Rows with their classes
[-29  -8 -51  -8  -7  36  -7   6  -6   3 -10 -13   1   1  -7  20  10   8
 -27  18 -23  43  20 -79  21  18  -9   0  -2   5 -25  14   0  10   6   1
   2  55 -11   6   0 -22 -12   0   0 -20 -13  34  23]
Fet
[-16  23  -4 -13 -24  26  -6  16 -26   7 -52 -11 -12  -1 -17  28  25  -8
 -12  -1 -19  54 -15 -45 -14  -7   2  16  -7  16   0  15 -10   6   0   6
   3 -14  11   6  -6   3  -5  -9   6 -19 -10  19  -7]
Fet
[  8  11  12 -25  10  46   4  24 -20   7 -32  -3  -3 -13 -18  57  20 -10
  20 -27   0  35 -23 -22 -12   5   1   0  10  -9   8  22 -19   0 -10  -2
  32  25   2 -10   0 -26   2  14   8   5   6  29 -22]
Ziba
[ -5  33  39  -5 -22 -22   7 -25 -19 -32 -36   8 -12   7   6 -15  -1   0
   2   1  -8 -22  -8  84  33 -24 -20  58 -10   0 -32  -1 -37 -36  17   9
  41 -34  -5   5   2   7   3 -17  -5 -22  -3 -22  14]
zoge
[-20  -8 -31 -28   7  64 -11  16 -38  15 -27  -7 -16  -8   0  28  24  -4
 -17  11 -20  64  12 -85  17  14 -12 -12   0  22 -15  30  -8   6  -4  -2
  18  65 -27 -14   8 -27 -20  12   1  32   0  45 -13]
Ziba
[  5  13  -9 -33 -21  -5  -3  -4  -9  13 -37 -17  31  -4 -19  13  23  -6
  11  -4 -14  14  -4  -9  13 -13  -8   6  -7  -4  23  13 -33  -1  -5  -1
   3   4 -10   6   2 -11 -17  10   9 -26  20   7  -4]
dum
[-26 -17 -35 -14 -11  29  -9   6 -34  22  -1  -4   1  -1  -7  22  25   8
 -49  16 -24  55  19 -92   6  31   7  18   0   3 -17   2  22  10  11  -1
  -5  23  -1  21   3 -16 -21  -6   5 -11 -19  32   2]
Fet
[  4   9  49   9  11  26   9  -5 -22 -22 -12  10   9   4   8   3  -5   9
  10 -18  15   1 -39  20  -3  -6  -2  34  10 -11 -12   4 -11   4  24   0
  59 -26   8 -17   4   2  11  -7  -8   7  -5   3 -22]
zoge
[ -2  17  31   3   6  33   1  25 -31 -15  -6  -3  -4 -16   3  14  -3   2
  -5  -6  -1  17 -15   3   0 -12 -11  39  -3  88 -14   1 -11 -13  19   2
  42 -39  13 -12   6   1  14 -23   4  -4 -10   9  -8]
zoge
[ -1  21  21  -8   0  62   5  16 -20  11 -13 -11  -6 -10  -6  34  16  -3
   1 -33 -15  49 -38 -33 -19   1   2  21  14   8 -12   6  -7  -4   8  12
  12 -17  21  -6  11 -16  -1  -5   1  -1 -23  35  15]
Fet
[-13  23 -13  -6  -9  18   3   4 -19   3  -4 -15  19   3   9  11  -5   6
 -20   4 -11  16 -33 -27   5  -7  -3  35  -2   0 -15   9  -9 -17  30   9
  32 -41   9   9  22  -4  12 -10  -4  -5 -17  22  -2]
dum
[-18  -1 -27 -15 -11  48  -9  16  -5  37 -18  -5  -4 -11 -14  35  29  -4
   3  -5 -19  50   1 -98  -7  21  -2 -15   8   9   4  15  14  14   1   3
  -7  17  -1   7   6 -32  -9   6  17  -1  -9  59 -21]
Ziba
[-31  24  13   5 -23  35  -7   7 -39  14  -4  -9   7  -7  -7  28  12 -12
 -48  -8 -20  44 -11 -41  16 -12   7  59 -23  -1 -25   6 -24  -1  36   3
  20 -30  12  24   0 -28   0 -20 -10 -16 -23  31  16]
dum
[ -1   9 -24 -16 -14  32  -4  14 -17  19 -15 -17   4  -4  -9  28  22  -5
 -11   1 -27  54  -4 -71  -6  15   1  -8  -2  10  -1   4   0  11 -11 -19
  -5  21  11   7   5 -29  -8  12   6 -16   1  21 -15]
Ziba
[-13  21   0  -9 -15   1   9  24 -28  11   5  -5   0 -22   0  20  21   7
 -19  -5 -31  68 -23 -78 -31   8  10  11 -11  29   7  -2   1  16  11  -8
  -7 -44  10   5  -4 -20 -14  -7 -17  -9 -32  27  -5]
Fet
[-21  16 -34  -7 -38   3   0  -2 -27  15 -18 -13  -3  -7 -16  16  27  -6
 -31   5 -42  46  16 -48  12  -7   7  32 -16   2  -9  -4  -3   2  14  25
  16   1  -9  26   1 -15 -14 -12  15 -24 -17  22   9]
dum
[ -6   2 -19 -19 -12  47  -1   5 -46   2 -46  -8  -4  -6 -23  32  20  30
 -16   8 -19  55 -13 -66  15   4  -2  23  -7  10 -15  28  -9 -12  11  11
  29  48  10   0  -7 -14 -14   0   3 -18  -4  42  -1]
Ziba
[-14  13  -4 -20  -9  23  -8 -13 -31   2 -38  -3  -7  -4 -36  26  32  -2
 -12   8  -3  25  11 -34  19  -4  -2  20  -5  12  -9  22 -26 -12  -4   2
  34  53 -11  -4   1 -11  -3   5   7 -34  -7  28  -1]
Ziba
[-39  21  59 -23 -27  12 -29   5 -31   3 -50 -12 -20  -1 -21  21  20   2
 -12  11 -12  23   5 -32  16 -10   0  24 -12  19 -10  23 -16  -1   5   3
  16  29  -6   7  -1 -18 -19 -10   9 -19 -19  21   7]
dum
[ -5  35  33   8   0  17   8 -23 -33 -16 -19 -13  -1  -5   0   6   7  -6
  -9  11  -2  17 -43  18   7 -28   0  79  -7  -5 -29   1 -26 -14  25  13
  56 -67   7   4  -3  -8   6 -14   4 -18 -20  -2  -7]
zoge
[-17   9  21  12  -1  15  -1   2 -21 -17 -19   3  -8  -2   7   8  -1  14
   7   0  -8  -3 -14  26   5  -9  -4  27 -16 -30 -14   1 -27  -8  26  13
  24 -17   3  -9  -1  -2  27  -3  -8  -7 -12  -7   1]
zoge
